83, 144, 98, 77, 95, 105, 96, 51, 84
95, 120, 138, 69, 97, 110, 122, 147, 45
90, 79, 77, 132, 107, 107, 110, 111, 116
95, 100, 80, 99, 103, 98, 96, 109, 118
77, 107, 96, 110, 104, 114, 117, 110, 81
86, 102, 106, 106, 95, 113, 124, 115, 72
|
84, 51, 96, 105, 95, 77, 98, 144, 83
45, 147, 122, 110, 97, 69, 138, 120, 95
116, 111, 110, 107, 107, 132, 77, 79, 90
118, 109, 96, 98, 103, 99, 80, 100, 95
81, 110, 117, 114, 104, 110, 96, 107, 77
72, 115, 124, 113, 95, 106, 106, 102, 86

88, 126, 101, 101
41, 72, 86, 81
|
101, 101, 126, 88
81, 86, 72, 41

91, 66, 98, 100, 101, 95, 87, 107, 108
104, 83, 85, 94, 104, 101, 131, 92, 110
98, 132, 102, 93, 108, 109, 87, 98, 108
101, 96, 105, 109, 101, 106, 93, 102, 100
96, 89, 91, 95, 112, 111, 101, 95, 121
98, 89, 82, 89, 115, 114, 115, 89, 126
115, 86, 84, 111, 115, 129, 158, 82, 124
103, 135, 126, 114, 82, 88, 73, 113, 65
94, 76, 114, 121, 104, 113, 63, 111, 104
|
108, 107, 87, 95, 101, 100, 98, 66, 91
110, 92, 131, 101, 104, 94, 85, 83, 104
108, 98, 87, 109, 108, 93, 102, 132, 98
100, 102, 93, 106, 101, 109, 105, 96, 101
121, 95, 101, 111, 112, 95, 91, 89, 96
126, 89, 115, 114, 115, 89, 82, 89, 98
124, 82, 158, 129, 115, 111, 84, 86, 115
65, 113, 73, 88, 82, 114, 126, 135, 103
104, 111, 63, 113, 104, 121, 114, 76, 94

96, 120, 54
111, 114, 92
98, 108, 79
102, 103, 97
106, 107, 103
110, 111, 114
105, 104, 104
108, 104, 116
99, 99, 101
97, 95, 103
109, 111, 101
|
54, 120, 96
92, 114, 111
79, 108, 98
97, 103, 102
103, 107, 106
114, 111, 110
104, 104, 105
116, 104, 108
101, 99, 99
103, 95, 97
101, 111, 109

87, 112, 98, 91, 89, 81, 119, 127, 74, 95
106, 84, 52, 103, 83, 82, 105, 104, 94, 98
97, 104, 80, 112, 87, 93, 109, 82, 97, 115
91, 110, 85, 94, 88, 89, 112, 120, 85, 97
109, 88, 79, 92, 102, 104, 89, 116, 108, 86
|
95, 74, 127, 119, 81, 89, 91, 98, 112, 87
98, 94, 104, 105, 82, 83, 103, 52, 84, 106
115, 97, 82, 109, 93, 87, 112, 80, 104, 97
97, 85, 120, 112, 89, 88, 94, 85, 110, 91
86, 108, 116, 89, 104, 102, 92, 79, 88, 109

120, 104, 86, 81, 86, 60, 77, 121
102, 88, 102, 91, 100, 120, 111, 81
91, 78, 113, 97, 111, 157, 132, 58
117, 74, 101, 64, 99, 121, 111, 70
117, 100, 95, 77, 96, 74, 84, 113
92, 122, 83, 134, 82, 70, 83, 129
116, 84, 97, 71, 96, 103, 101, 86
91, 81, 109, 100, 107, 150, 127, 63
98, 98, 105, 97, 106, 109, 104, 96
90, 114, 93, 126, 92, 90, 93, 115
92, 86, 113, 98, 113, 142, 123, 72
|
121, 77, 60, 86, 81, 86, 104, 120
81, 111, 120, 100, 91, 102, 88, 102
58, 132, 157, 111, 97, 113, 78, 91
70, 111, 121, 99, 64, 101, 74, 117
113, 84, 74, 96, 77, 95, 100, 117
129, 83, 70, 82, 134, 83, 122, 92
86, 101, 103, 96, 71, 97, 84, 116
63, 127, 150, 107, 100, 109, 81, 91
96, 104, 109, 106, 97, 105, 98, 98
115, 93, 90, 92, 126, 93, 114, 90
72, 123, 142, 113, 98, 113, 86, 92

110, 97, 110, 79, 107, 94, 107, 110, 69, 111, 84, 103, 106, 101
152, 97, 107, 79, 126, 72, 76, 94, 86, 129, 91, 107, 104, 98
91, 124, 101, 142, 72, 103, 79, 69, 131, 99, 123, 98, 95, 97
95, 39, 108, 102, 88, 98, 103, 65, 116, 113, 117, 106, 102, 108
101, 63, 99, 84, 115, 109, 90, 97, 112, 97, 109, 90, 91, 90
119, 100, 99, 87, 123, 99, 100, 107, 77, 104, 88, 93, 98, 95
|
101, 106, 103, 84, 111, 69, 110, 107, 94, 107, 79, 110, 97, 110
98, 104, 107, 91, 129, 86, 94, 76, 72, 126, 79, 107, 97, 152
97, 95, 98, 123, 99, 131, 69, 79, 103, 72, 142, 101, 124, 91
108, 102, 106, 117, 113, 116, 65, 103, 98, 88, 102, 108, 39, 95
90, 91, 90, 109, 97, 112, 97, 90, 109, 115, 84, 99, 63, 101
95, 98, 93, 88, 104, 77, 107, 100, 99, 123, 87, 99, 100, 119
---
124, 106, 114, 110, 105, 101, 109, 109
75, 83, 44, 82, 90, 82, 106, 103
117, 85, 77, 110, 86, 103, 90, 94
118, 102, 58, 114, 99, 124, 101, 99
117, 100, 86, 84, 96, 105, 93, 88
111, 94, 135, 95, 108, 96, 110, 109
107, 100, 93, 123, 97, 126, 125, 110
88, 93, 79, 55, 114, 82, 111, 101
86, 90, 101, 112, 94, 108, 93, 77
69, 95, 120, 85, 95, 107, 120, 102
|
69, 86, 88, 107, 111, 117, 118, 117, 75, 124
95, 90, 93, 100, 94, 100, 102, 85, 83, 106
120, 101, 79, 93, 135, 86, 58, 77, 44, 114
85, 112, 55, 123, 95, 84, 114, 110, 82, 110
95, 94, 114, 97, 108, 96, 99, 86, 90, 105
107, 108, 82, 126, 96, 105, 124, 103, 82, 101
120, 93, 111, 125, 110, 93, 101, 90, 106, 109
102, 77, 101, 110, 109, 88, 99, 94, 103, 109

133, 67
100, 74
58, 84
126, 59
67, 138
95, 77
94, 71
119, 96
74, 150
82, 142
100, 126
69, 127
|
69, 100, 82, 74, 119, 94, 95, 67, 126, 58, 100, 133
127, 126, 142, 150, 96, 71, 77, 138, 59, 84, 74, 67

51, 102, 67, 60, 108, 117, 80
63, 108, 68, 80, 138, 119, 74
157, 112, 97, 128, 84, 46, 129
|
157, 63, 51
112, 108, 102
97, 68, 67
128, 80, 60
84, 138, 108
46, 119, 117
129, 74, 80

52, 111, 90
41, 148, 82
|
41, 52
148, 111
82, 90

101, 98, 90, 128, 68, 100, 112, 106
125, 95, 132, 82, 144, 108, 108, 91
106, 105, 93, 106, 91, 99, 102, 98
110, 103, 120, 71, 140, 107, 110, 91
94, 96, 95, 126, 74, 100, 104, 112
95, 103, 102, 96, 106, 101, 95, 105
103, 100, 109, 108, 109, 103, 88, 110
85, 91, 100, 126, 79, 100, 96, 119
97, 100, 112, 79, 124, 104, 108, 97
102, 103, 91, 111, 85, 99, 104, 100
97, 101, 108, 83, 117, 103, 106, 97
|
97, 102, 97, 85, 103, 95, 94, 110, 106, 125, 101
101, 103, 100, 91, 100, 103, 96, 103, 105, 95, 98
108, 91, 112, 100, 109, 102, 95, 120, 93, 132, 90
83, 111, 79, 126, 108, 96, 126, 71, 106, 82, 128
117, 85, 124, 79, 109, 106, 74, 140, 91, 144, 68
103, 99, 104, 100, 103, 101, 100, 107, 99, 108, 100
106, 104, 108, 96, 88, 95, 104, 110, 102, 108, 112
97, 100, 97, 119, 110, 105, 112, 91, 98, 91, 106

116, 95, 90, 140, 88, 88, 80, 75, 84, 85, 128, 113, 109, 145
114, 82, 151, 131, 131, 119, 120, 93, 126, 99, 132, 79, 84, 114
100, 100, 100, 100, 100, 100, 100, 100, 100, 100, 100, 100, 100, 100
125, 91, 81, 136, 105, 109, 128, 106, 94, 120, 127, 128, 89, 83
129, 93, 119, 161, 101, 97, 124, 71, 100, 124, 126, 124, 112, 105
|
129, 125, 100, 114, 116
93, 91, 100, 82, 95
119, 81, 100, 151, 90
161, 136, 100, 131, 140
101, 105, 100, 131, 88
97, 109, 100, 119, 88
124, 128, 100, 120, 80
71, 106, 100, 93, 75
100, 94, 100, 126, 84
124, 120, 100, 99, 85
126, 127, 100, 132, 128
124, 128, 100, 79, 113
112, 89, 100, 84, 109
105, 83, 100, 114, 145

107, 87, 122, 86, 123, 81, 60, 120, 94, 97, 92, 115, 89, 81, 120, 139
115, 97, 119, 84, 92, 93, 87, 104, 107, 95, 97, 101, 101, 100, 93, 108
103, 100, 121, 86, 109, 95, 78, 112, 101, 100, 80, 112, 90, 91, 99, 125
104, 67, 118, 87, 130, 83, 53, 114, 93, 95, 116, 118, 91, 87, 127, 147
116, 96, 119, 84, 110, 77, 72, 117, 100, 97, 84, 104, 89, 86, 111, 132
|
116, 104, 103, 115, 107
96, 67, 100, 97, 87
119, 118, 121, 119, 122
84, 87, 86, 84, 86
110, 130, 109, 92, 123
77, 83, 95, 93, 81
72, 53, 78, 87, 60
117, 114, 112, 104, 120
100, 93, 101, 107, 94
97, 95, 100, 95, 97
84, 116, 80, 97, 92
104, 118, 112, 101, 115
89, 91, 90, 101, 89
86, 87, 91, 100, 81
111, 127, 99, 93, 120
132, 147, 125, 108, 139
